[[-29 -41   8  15 -25]
 [-55  10   9  13 -46]
 [ 14  -2  33   1 -13]
 [-19  30   1   0 -15]
 [ 63  54  13 -22  33]
 [ 81  36 -13 -27  65]]
->
[[ 81  63 -19  14 -55 -29]
 [ 36  54  30  -2  10 -41]
 [-13  13   1  33   9   8]
 [-27 -22   0   1  13  15]
 [ 65  33 -15 -13 -46 -25]]

[[ -5   4   4   2  -6   3  -7  -6]
 [  4   1  -1   1  -7   3   3   0]
 [ -8  -9   4   1   2  -5  -8  -6]
 [  9  16   3   6 -33  27 -13  -1]
 [-25   1 -16 -10  59 -46  10  34]
 [ -6  -3  -3  -1   4  -4  -3  -2]
 [ 13 -19  28  -5  64 -69  -6  41]
 [  8   7   3   5 -25  17  -9 -14]
 [-13   0  -8  -4  33 -27  10  21]
 [ 40 -28  22  14  35 -54   3   1]]
->
[[ 40 -13   8  13  -6 -25   9  -8   4  -5]
 [-28   0   7 -19  -3   1  16  -9   1   4]
 [ 22  -8   3  28  -3 -16   3   4  -1   4]
 [ 14  -4   5  -5  -1 -10   6   1   1   2]
 [ 35  33 -25  64   4  59 -33   2  -7  -6]
 [-54 -27  17 -69  -4 -46  27  -5   3   3]
 [  3  10  -9  -6  -3  10 -13  -8   3  -7]
 [  1  21 -14  41  -2  34  -1  -6   0  -6]]

[[  4   5   0   8 -15  -1   4  -2]
 [ -8 -44 -26  71 -27   2  65 -23]
 [-10  -1   0  38 -39  -1  13   6]
 [ -3  -1   1  -1  -7  -2  -4   3]]
->
[[ -3 -10  -8   4]
 [ -1  -1 -44   5]
 [  1   0 -26   0]
 [ -1  38  71   8]
 [ -7 -39 -27 -15]
 [ -2  -1   2  -1]
 [ -4  13  65   4]
 [  3   6 -23  -2]]

[[ -3 -21   6  -6]
 [  1 -11  20 -16]
 [ -5   2  18  35]
 [ -1   0  -6  60]
 [ 27   2  52  -4]
 [  8 -58 -53   7]
 [ 12 -12  40  -4]]
->
[[ 12   8  27  -1  -5   1  -3]
 [-12 -58   2   0   2 -11 -21]
 [ 40 -53  52  -6  18  20   6]
 [ -4   7  -4  60  35 -16  -6]]

[[ -4  -4  18  49  17]
 [ -6  34  11  18  -5]
 [  6 -23  -2  70 -12]
 [  8  -6  10  39 -14]]
->
[[  8   6  -6  -4]
 [ -6 -23  34  -4]
 [ 10  -2  11  18]
 [ 39  70  18  49]
 [-14 -12  -5  17]]

[[-14 -75 -13  17 -37 -26 -54  78]
 [  4   0   3  -3   1  -1   2  -4]
 [-13 -58 -14  14 -30 -25 -40  59]
 [ -1  -2   0   3   2   3  -1   3]
 [  2  -2   1   0  -1  -2  -6   1]
 [  0   1  -2   3  -2  -1   2  -1]
 [ 11  -2  -7 -35  -9   3  33 -23]
 [ -7   6   0  -8  -2  -1  11  -7]
 [ 22  10 -20 -70 -12   3  81 -53]
 [ -4  -4   3   5  -4  -3   0   3]]
->
[[ -4  22  -7  11   0   2  -1 -13   4 -14]
 [ -4  10   6  -2   1  -2  -2 -58   0 -75]
 [  3 -20   0  -7  -2   1   0 -14   3 -13]
 [  5 -70  -8 -35   3   0   3  14  -3  17]
 [ -4 -12  -2  -9  -2  -1   2 -30   1 -37]
 [ -3   3  -1   3  -1  -2   3 -25  -1 -26]
 [  0  81  11  33   2  -6  -1 -40   2 -54]
 [  3 -53  -7 -23  -1   1   3  59  -4  78]]

[[ 26 -61 -19]
 [-40 -40  52]
 [-35 -31  42]
 [ 46  33 -59]
 [-24  63  17]
 [ 20 -47 -15]
 [-47 -30  59]
 [ 23 -71 -15]
 [ 29  47 -40]
 [ 25 -57 -17]]
->
[[ 25  29  23 -47  20 -24  46 -35 -40  26]
 [-57  47 -71 -30 -47  63  33 -31 -40 -61]
 [-17 -40 -15  59 -15  17 -59  42  52 -19]]

[[-17 -23  10  15  18 -41  32  27  15 -11  24 -16  13]
 [-20 -28  -1  24  18 -47   0  23  27 -11   5 -15   9]
 [-20 -27   0  23  18 -46   2  23  26 -11   6 -15  10]
 [-13 -18  18   6  18 -35  63  31   3 -10  41 -18  16]
 [-17 -23  10  14  18 -40  35  27  14 -10  24 -16  14]
 [-11 -16  21   5  18 -33  72  32   0 -10  45 -17  18]
 [-25 -31  -6  30  19 -52 -23  20  35 -11  -7 -13   6]]
->
[[-25 -11 -17 -13 -20 -20 -17]
 [-31 -16 -23 -18 -27 -28 -23]
 [ -6  21  10  18   0  -1  10]
 [ 30   5  14   6  23  24  15]
 [ 19  18  18  18  18  18  18]
 [-52 -33 -40 -35 -46 -47 -41]
 [-23  72  35  63   2   0  32]
 [ 20  32  27  31  23  23  27]
 [ 35   0  14   3  26  27  15]
 [-11 -10 -10 -10 -11 -11 -11]
 [ -7  45  24  41   6   5  24]
 [-13 -17 -16 -18 -15 -15 -16]
 [  6  18  14  16  10   9  13]]

[[ 29   2  11   9   6 -27 -46  16 -18]
 [  7   0  10  17  16 -31 -25 -10 -19]
 [-16   6  66  -8  37  -1  -4  -9 -24]
 [-14  -7  63  -4  15   6 -22 -25  -2]
 [ -4  19   4  17  -2   5 -38  -1  16]]
->
[[ -4 -14 -16   7  29]
 [ 19  -7   6   0   2]
 [  4  63  66  10  11]
 [ 17  -4  -8  17   9]
 [ -2  15  37  16   6]
 [  5   6  -1 -31 -27]
 [-38 -22  -4 -25 -46]
 [ -1 -25  -9 -10  16]
 [ 16  -2 -24 -19 -18]]
---
[[ -7  -3  -3  -5  -2  -2  27  -7]
 [ -7   0 -61 -11   0   0 -70   1]
 [-30  -3 -37 -22   0   3 -65  -7]
 [ -7  -3   2  -1  -2  -1  33  -9]]
->
[[ -7  -3   2  -1  -2  -1  33  -9]
 [ -7  -3  -3  -5  -2  -2  27  -7]
 [-30  -3 -37 -22   0   3 -65  -7]
 [ -7   0 -61 -11   0   0 -70   1]]

[[-31  69  17  35  31 -16 -18]
 [-33  60  36  19  20 -19 -41]
 [ 39 -10   9  23 -50   5  63]
 [-32  62  35  20  20 -18 -39]
 [-13 -52 -43 -52  22  21 -20]
 [-30 -27 -32 -52 -20  48  27]
 [  5 -17  37 -19  10 -27 -77]
 [-26 -20 -20 -46 -36  48  39]
 [ 24 -12  11   5 -60  18  63]
 [ -9  60  -9  55  39 -18  12]]
->
[[  5 -17  37 -19  10 -27 -77]
 [-33  60  36  19  20 -19 -41]
 [-32  62  35  20  20 -18 -39]
 [-31  69  17  35  31 -16 -18]
 [ 24 -12  11   5 -60  18  63]
 [ 39 -10   9  23 -50   5  63]
 [ -9  60  -9  55  39 -18  12]
 [-26 -20 -20 -46 -36  48  39]
 [-30 -27 -32 -52 -20  48  27]
 [-13 -52 -43 -52  22  21 -20]]

[[ 18 -31 -51 -14 -57  28   3   5  21]
 [-15   7  52 -35  46  -9 -71  41  26]
 [ -9 -10  45  15   6   3  35 -39  -4]
 [-12  26 -18 -30   7  -8  81  40  13]
 [-76 -16 -17   5  10  13 -21 -16  13]]
->
[[-15   7  52 -35  46  -9 -71  41  26]
 [ -9 -10  45  15   6   3  35 -39  -4]
 [-76 -16 -17   5  10  13 -21 -16  13]
 [-12  26 -18 -30   7  -8  81  40  13]
 [ 18 -31 -51 -14 -57  28   3   5  21]]

[[-13   1   3  -1 -13  15   2   8  -2   5  18   6   5]
 [ 47  20   5   1  36 -26   3 -59  19 -16 -62  -7   4]]
->
[[ 47  20   5   1  36 -26   3 -59  19 -16 -62  -7   4]
 [-13   1   3  -1 -13  15   2   8  -2   5  18   6   5]]

[[-30  63 -15]
 [ -3   0  -7]
 [  0  17 -12]]
->
[[ -3   0  -7]
 [  0  17 -12]
 [-30  63 -15]]

[[ -1  55   3  11  -2   4 -15  -7   6]
 [  3 -69  -2 -17   9  -6  29  -2  -5]
 [  7  23   6   0  19  -2  21 -35  19]]
->
[[  7  23   6   0  19  -2  21 -35  19]
 [ -1  55   3  11  -2   4 -15  -7   6]
 [  3 -69  -2 -17   9  -6  29  -2  -5]]

[[ 16  -5  14  -1  38  30 -34  13 -33 -38  32 -28]
 [ -5 -45  10  21 -21  -1  38   8 -47   4   9  56]
 [-26 -58 -34  16  26 -16  25  -7 -26 -46  51  10]
 [ 24  13 -38 -11  25 -42 -24   5 -35 -33  -1 -31]
 [ 13 -52  47  16  14 -13  45   2 -26  26 -24 -69]]
->
[[ 13 -52  47  16  14 -13  45   2 -26  26 -24 -69]
 [ 16  -5  14  -1  38  30 -34  13 -33 -38  32 -28]
 [ -5 -45  10  21 -21  -1  38   8 -47   4   9  56]
 [-26 -58 -34  16  26 -16  25  -7 -26 -46  51  10]
 [ 24  13 -38 -11  25 -42 -24   5 -35 -33  -1 -31]]
